[[136 103 101]
 [130 103 121]
 [135 143 108]
 [137 156 134]]
=>
[[130 103 121]
 [135 143 108]
 [136 103 101]
 [137 156 134]]

[[111 138 137 129 133 119 126 142 134 129 106]
 [132 129 130 114 130 125 131 123 124 113 143]
 [127 120 136 126 128 130 130 134 122 134 154]]
=>
[[111 138 137 129 133 119 126 142 134 129 106]
 [127 120 136 126 128 130 130 134 122 134 154]
 [132 129 130 114 130 125 131 123 124 113 143]]

[[114 114 153 152 107 147 116]
 [146 146 110 110 146 110 145]
 [131 132 126 126 132 126 133]
 [135 135 115 116 140 120 135]
 [118 122 148 147 118 145 125]
 [152 151 105 104 151 104 151]
 [107 109 150 152 114 156 110]
 [102 101 155 156 104 158 101]
 [124 122 146 145 114 138 123]]
=>
[[102 101 155 156 104 158 101]
 [107 109 150 152 114 156 110]
 [114 114 153 152 107 147 116]
 [118 122 148 147 118 145 125]
 [124 122 146 145 114 138 123]
 [131 132 126 126 132 126 133]
 [135 135 115 116 140 120 135]
 [146 146 110 110 146 110 145]
 [152 151 105 104 151 104 151]]

[[105 103 108 115 131 138 105]
 [141 142 137 139 115 114 141]
 [138 140 137 139 118 116 137]
 [109 110 111 116 131 139 107]]
=>
[[105 103 108 115 131 138 105]
 [109 110 111 116 131 139 107]
 [138 140 137 139 118 116 137]
 [141 142 137 139 115 114 141]]

[[124 116 103 143 130 125 114 113 120 132 140 127 124]
 [119 111 105 145 114 129 120 117 126 134 139 119 121]
 [125 112  98 148 127 128 112 113 126 131 142 127 120]
 [132 100 102 149 136 131 105 123 136 129 134 123 117]]
=>
[[119 111 105 145 114 129 120 117 126 134 139 119 121]
 [124 116 103 143 130 125 114 113 120 132 140 127 124]
 [125 112  98 148 127 128 112 113 126 131 142 127 120]
 [132 100 102 149 136 131 105 123 136 129 134 123 117]]

[[153 125 129 125 129 129 127 131]
 [143 124 130 122 130 129 129 134]
 [137 126 131 118 130 129 131 135]]
=>
[[137 126 131 118 130 129 131 135]
 [143 124 130 122 130 129 129 134]
 [153 125 129 125 129 129 127 131]]

[[139 127 129 145 126 133 118 114 125 141 127 103]
 [129 135 124 152 120 124 113 117 139 131 133 111]
 [131 111 126 115 119 113 130 148 117 137 140 128]
 [130 111 125 115 120 114 129 148 117 137 141 129]]
=>
[[129 135 124 152 120 124 113 117 139 131 133 111]
 [130 111 125 115 120 114 129 148 117 137 141 129]
 [131 111 126 115 119 113 130 148 117 137 140 128]
 [139 127 129 145 126 133 118 114 125 141 127 103]]

[[133 136 128 112 124]
 [145 155 127 102 131]
 [137 135 123 125 126]
 [127 121 132 118 145]
 [110 104 129 157 120]
 [139 140 129 115 132]
 [146 147 128 113 140]
 [123 122 127 129 132]]
=>
[[110 104 129 157 120]
 [123 122 127 129 132]
 [127 121 132 118 145]
 [133 136 128 112 124]
 [137 135 123 125 126]
 [139 140 129 115 132]
 [145 155 127 102 131]
 [146 147 128 113 140]]
---
[[123 120 108 147 132 125 129 128 104 144 133 141 117]
 [117 140 128 136 116 142 142 127 132 118 122 137 139]
 [128 111 139 114 112 113 123 146 144 124 130 125 141]
 [129 124 112 118 138 118 134 120 147 123 124 128 122]]
=>
[[129 124 112 118 138 118 134 120 147 123 124 128 122]
 [123 120 108 147 132 125 129 128 104 144 133 141 117]
 [117 140 128 136 116 142 142 127 132 118 122 137 139]
 [128 111 139 114 112 113 123 146 144 124 130 125 141]]

[[136 121 118 135]
 [129 127 134 126]
 [105 148 147 121]
 [131 120 109 133]
 [148 108 117 139]
 [104 157 153 115]]
=>
[[104 157 153 115]
 [136 121 118 135]
 [129 127 134 126]
 [105 148 147 121]
 [131 120 109 133]
 [148 108 117 139]]

[[123 145]
 [129 138]
 [113 113]
 [119 114]
 [124 136]
 [134 154]]
=>
[[134 154]
 [123 145]
 [129 138]
 [113 113]
 [119 114]
 [124 136]]

[[136 135 137 107 113 119 139 138 135 138 111 109 106]
 [138 137 138 112 114 120 137 137 137 138 114 112 112]
 [118 122 120 133 130 131 121 122 120 120 132 131 132]
 [120 121 119 147 144 139 119 119 120 118 144 145 147]
 [136 133 137 107 114 120 138 137 134 137 113 111 108]
 [130 131 130 118 121 123 131 132 130 132 119 118 119]
 [121 125 122 139 133 130 120 122 124 121 134 134 138]]
=>
[[121 125 122 139 133 130 120 122 124 121 134 134 138]
 [136 135 137 107 113 119 139 138 135 138 111 109 106]
 [138 137 138 112 114 120 137 137 137 138 114 112 112]
 [118 122 120 133 130 131 121 122 120 120 132 131 132]
 [120 121 119 147 144 139 119 119 120 118 144 145 147]
 [136 133 137 107 114 120 138 137 134 137 113 111 108]
 [130 131 130 118 121 123 131 132 130 132 119 118 119]]

[[133 139]
 [120 116]
 [130 104]
 [135 123]
 [143 128]]
=>
[[143 128]
 [133 139]
 [120 116]
 [130 104]
 [135 123]]

[[119 123 132 140 133 129 108]
 [126 127 142 129 112 133 102]
 [121 123 136 139 124 130 110]
 [125 125 134 138 122 130 111]
 [126 127 139 131 118 130 113]
 [120 123 132 142 134 130 107]
 [119 123 131 144 135 129 106]
 [125 127 141 131 114 129 110]
 [130 138 151 121 108 132 110]]
=>
[[130 138 151 121 108 132 110]
 [119 123 132 140 133 129 108]
 [126 127 142 129 112 133 102]
 [121 123 136 139 124 130 110]
 [125 125 134 138 122 130 111]
 [126 127 139 131 118 130 113]
 [120 123 132 142 134 130 107]
 [119 123 131 144 135 129 106]
 [125 127 141 131 114 129 110]]

[[121 145 122 119 122 128 117]
 [144 138 138 137 131 127 117]
 [117 123 137 149 131 130 119]]
=>
[[117 123 137 149 131 130 119]
 [121 145 122 119 122 128 117]
 [144 138 138 137 131 127 117]]

[[130 135 121 143 134 131 119 137 135 141 120 124 133 127 124]
 [123 130 131 135 111 148 149 130 141 128 140 117 139 130 103]
 [138 132 139 123 143 127 111 108 109 108 111 150 130 120 141]]
=>
[[138 132 139 123 143 127 111 108 109 108 111 150 130 120 141]
 [130 135 121 143 134 131 119 137 135 141 120 124 133 127 124]
 [123 130 131 135 111 148 149 130 141 128 140 117 139 130 103]]
---
[[125 143 103 121 119]
 [128 136 133 133 124]
 [128 129 131 129 128]]
=>
[[125 143]
 [128 136]]

[[134 140 115 130 141]
 [115 149 128 121 149]
 [125 146 114 117 129]
 [129 137 117 125 128]]
=>
[[134 140]
 [115 149]]

[[121 131 129 140 131]
 [131 131 128 132 131]
 [121 128 128 151 130]
 [116 129 127 144 135]
 [128 117 122 133 116]]
=>
[[121 131]
 [131 131]]

[[118 130 114 139]
 [118 114 118 135]
 [108 103 118 135]]
=>
[[118 130]
 [118 114]]

[[133 130 127 123]
 [151 153 118 105]
 [147 149 121 113]
 [130 132 119 123]
 [121 114 130 138]]
=>
[[133 130]
 [151 153]]

[[109 156 152]
 [150 107 110]]
=>
[[109 156]
 [150 107]]
---
[[113 126 125 129 112 129 139 140 156 131 109 128 116 133 150 132]
 [131 136 139 115 143 136 110 131 124 112 118 112 146 140 135 109]
 [145 131 138 119 147 129 110 125 106 117 137 118 147 131 117 114]
 [135 122 115 140 123 118 140 119 117 139 144 142 119 114 107 144]
 [119 131 140 116 129 136 116 136 142 118 107 112 136 142 152 112]]
=>
[[135 122 115 140 123 118 140 119 117 139 144 142 119 114 107 144]
 [113 126 125 129 112 129 139 140 156 131 109 128 116 133 150 132]
 [145 131 138 119 147 129 110 125 106 117 137 118 147 131 117 114]
 [131 136 139 115 143 136 110 131 124 112 118 112 146 140 135 109]
 [119 131 140 116 129 136 116 136 142 118 107 112 136 142 152 112]]

[[147 108 120 121 123 115 117 155 121 118]
 [139 123 102 115 107 114 118 138 120 118]
 [132 123 136 108 142 130 114 127 149 114]
 [118 140 146 123 139 125 148 123 118 129]]
=>
[[139 123 102 115 107 114 118 138 120 118]
 [147 108 120 121 123 115 117 155 121 118]
 [132 123 136 108 142 130 114 127 149 114]
 [118 140 146 123 139 125 148 123 118 129]]

[[116 133 125 113 120 123 135 132 125]
 [117 144 147 151 143 130 142 144 124]
 [111 105 116 137 131 140 118 112 114]
 [123 136 123 116 129 126 124 142 120]
 [138 138 149 128 126 116 145 118 148]
 [104 121 114 144 124 147 129 119 112]]
=>
[[104 121 114 144 124 147 129 119 112]
 [111 105 116 137 131 140 118 112 114]
 [123 136 123 116 129 126 124 142 120]
 [116 133 125 113 120 123 135 132 125]
 [117 144 147 151 143 130 142 144 124]
 [138 138 149 128 126 116 145 118 148]]

[[114 131 125 127 133 136 131 136]
 [113 132 131 128 124 133 129 138]
 [153 131 127 118 122 127 119 123]
 [136 127 113 123 140 135 126 124]
 [143 119 123 127 126 126 127 121]
 [114 130 120 128 143 134 131 133]
 [137 121 137 130 115 119 130 125]
 [148 129 115 120 135 135 120 123]
 [119 114 106 129 137 129 143 128]]
=>
[[119 114 106 129 137 129 143 128]
 [136 127 113 123 140 135 126 124]
 [148 129 115 120 135 135 120 123]
 [114 130 120 128 143 134 131 133]
 [143 119 123 127 126 126 127 121]
 [114 131 125 127 133 136 131 136]
 [153 131 127 118 122 127 119 123]
 [113 132 131 128 124 133 129 138]
 [137 121 137 130 115 119 130 125]]

[[104 117 137 125 144 118]
 [115 120 144 145 120 129]
 [144 129 117 129 121 137]
 [123 125 138 133 138 130]
 [134 122 136 137 136 117]
 [120 125 131 132 138 115]]
=>
[[144 129 117 129 121 137]
 [120 125 131 132 138 115]
 [134 122 136 137 136 117]
 [104 117 137 125 144 118]
 [123 125 138 133 138 130]
 [115 120 144 145 120 129]]

[[137 124 137 117 132 129 126 128 134 140 109 147 122]
 [124 142 128 112 138 139 145 112 135 138 105 127 119]
 [142 136 126 146 127 113 109 143 112 118 137 120 143]]
=>
[[142 136 126 146 127 113 109 143 112 118 137 120 143]
 [124 142 128 112 138 139 145 112 135 138 105 127 119]
 [137 124 137 117 132 129 126 128 134 140 109 147 122]]
